Here is a tiny trained network, its code and every weight. The questions are about switching its units off for an input and a target symbol, where a switched-off unit gives its printed mean instead of its output.

import numpy as np


def w(rows, s, z=0):
    codes = np.array(rows[::2]) - 128.0
    scale = np.full(codes.shape[1], s)
    scale[-1] = z or s
    return codes * scale


def norm(h):
    return h / np.sqrt((h * h).mean(-1, keepdims=True) + 1e-5)


def f(y):
    return y / 2 * (1 + np.tanh(0.7978845608 * (y + 0.044715 * y**3)))


def softmax(a):
    e = np.exp(a - a.max(-1, keepdims=True))
    return e / e.sum(-1, keepdims=True)


def log_softmax(a):
    a = a - a.max(-1, keepdims=True)
    return a - np.log(np.exp(a).sum(-1, keepdims=True))


def net(x, mask):
    ids = ['αβγδεζηλμξπστφψω'.index(c) for c in x.split()]
    T = len(ids)
    res = E[ids] + P[:T]
    q, k, v = (norm(res) @ M[0].T for M in (Q, K, V))
    z = softmax(np.where(np.tri(T) > 0, q @ k.T / 3**0.5, -1e9)) @ v
    res = res + np.where(mask[0], z, O[0][:, -1]) @ O[0][:, :-1]
    y = f(norm(res) @ A[0][:, :-1].T + A[0][:, -1])
    res = res + np.where(mask[1:13], y, B[0][:, -1]) @ B[0][:, :-1]
    return log_softmax(norm(res)[-1] @ U[:, :-1].T + U[:, -1])


Q, K, V, O, A, B = {}, {}, {}, {}, {}, {}
E = w([
[156,115,121],'α',
[154,113,126],'β',
[155,109,126],'γ',
[173,50,104],'δ',
[39,208,169],'ε',
[140,101,122],'ζ',
[179,31,143],'η',
[240,26,130],'λ',
[137,139,120],'μ',
[205,97,139],'ξ',
[119,71,143],'π',
[251,44,60],'σ',
[157,172,138],'τ',
[100,69,164],'φ',
[72,148,51],'ψ',
[147,105,226],'ω',
],0.011)
P = w([
[252,80,82],'0',
[223,83,98],'1',
[187,108,112],'2',
[179,125,123],'3',
[145,144,138],'4',
[187,137,123],'5',
[202,119,131],'6',
],0.0024)
Q[0] = w([
[255,142,195],'H1',
[252,45,181],'H1',
[158,81,131],'H1',
],0.011)
K[0] = w([
[2,141,217],'H1',
[2,250,228],'H1',
[115,190,177],'H1',
],0.0073)
V[0] = w([
[46,130,224],'H1',
[71,2,106],'H1',
[167,116,250],'H1',
],0.0063)
O[0] = w([
[88,130,145,172],'H1',
[114,54,111,85],'H1',
[140,82,255,252],'H1',
],0.013,0.0021)
A[0] = w([
[8,155,152,252],'N1',
[151,118,38,147],'N2',
[106,130,154,182],'N3',
[127,133,117,38],'N4',
[118,97,157,232],'N5',
[99,77,75,165],'N6',
[149,214,61,170],'N7',
[106,79,177,152],'N8',
[124,114,154,82],'N9',
[183,147,130,139],'N10',
[136,166,97,113],'N11',
[168,149,107,111],'N12',
],0.012,0.0042)
B[0] = w([
[1,176,130,254],'N1',
[73,179,132,145],'N2',
[100,216,132,176],'N3',
[161,117,161,107],'N4',
[52,146,78,203],'N5',
[124,172,49,135],'N6',
[41,130,133,155],'N7',
[95,112,95,191],'N8',
[127,121,126,134],'N9',
[86,149,133,156],'N10',
[104,91,123,123],'N11',
[117,165,176,129],'N12',
],0.0075,0.007)
U = w([
[169,196,91,112],'α',
[152,134,127,45],'β',
[154,130,127,70],'γ',
[142,119,95,61],'δ',
[96,147,137,49],'ε',
[112,117,78,98],'ζ',
[119,80,128,89],'η',
[143,96,135,122],'λ',
[60,173,138,151],'μ',
[163,108,169,254],'ξ',
[101,70,111,129],'π',
[153,127,96,151],'σ',
[154,185,188,167],'τ',
[74,62,143,128],'φ',
[115,165,50,106],'ψ',
[84,75,248,72],'ω',
],0.017,0.0078)

Each question gives the input, a string of symbols that net reads in full, and the target symbol t.
The units are the heads (3 rows each of Q, K, V and O) and the neurons (one row each of A and B). Each row of codes is followed by its name. A weight is (code - 128) times the scale printed after its matrix; where a second scale follows, it is the last column's (O, A, B and U).
mask holds one flag per unit, heads first, then neurons. A switched-off unit (its flag False) gives its mean, the last column of its rows in O or B, instead of its output. The means were averaged over made-up inputs and are rounded, as every weight is.
A unit's drop is (log p(t) with every unit on - log p(t) with that unit switched off) / (log p(t) with every unit on - log p(t) with every unit switched off).
The circuit of an input: a set's keep is (log p(t) with only the set's units on - log p(t) with every unit switched off) / (log p(t) with every unit on - log p(t) with every unit switched off). Starting from the 12 units with the biggest drops (on a tie, the unit counted first), units are removed one at a time, each time the one whose removal leaves the highest keep (on an exact tie, the one counted first), for as long as the keep stays at least 0.8.
units of the circuit, in order: the units of the circuit, biggest drop first
top k neurons: the k neurons with the biggest drops, biggest first
drop when u is switched off: that unit's drop, to one decimal
input π γ α π α τ γ, target τ: units of the circuit, in order => (H1, N1)
input ω ξ ω δ, target ω: units of the circuit, in order => (H1)
input ξ α α, target ξ: top 2 neurons => (N1, N3)
input τ τ μ, target τ: top 2 neurons => (N1, N5)
input ξ ξ σ π α α τ, target τ: top 3 neurons => (N1, N10, N7)
input α γ ξ ε σ, target α: top 2 neurons => (N1, N2)
input ξ μ γ, target ξ: top 2 neurons => (N1, N3)
input α φ η α, target φ: drop when H1 is switched off => 0.3
input λ π ε η α λ λ, target ξ: top 2 neurons => (N1, N7)
input ψ α α φ β, target φ: drop when N6 is switched off => -0.1
input ψ φ ξ ψ η, target ψ: drop when N2 is switched off => 0.1
input λ ε φ ξ, target τ: top 2 neurons => (N1, N10)
input α α α, target α: top 2 neurons => (N1, N2)
input ψ ξ ζ, target ψ: units of the circuit, in order => (H1)
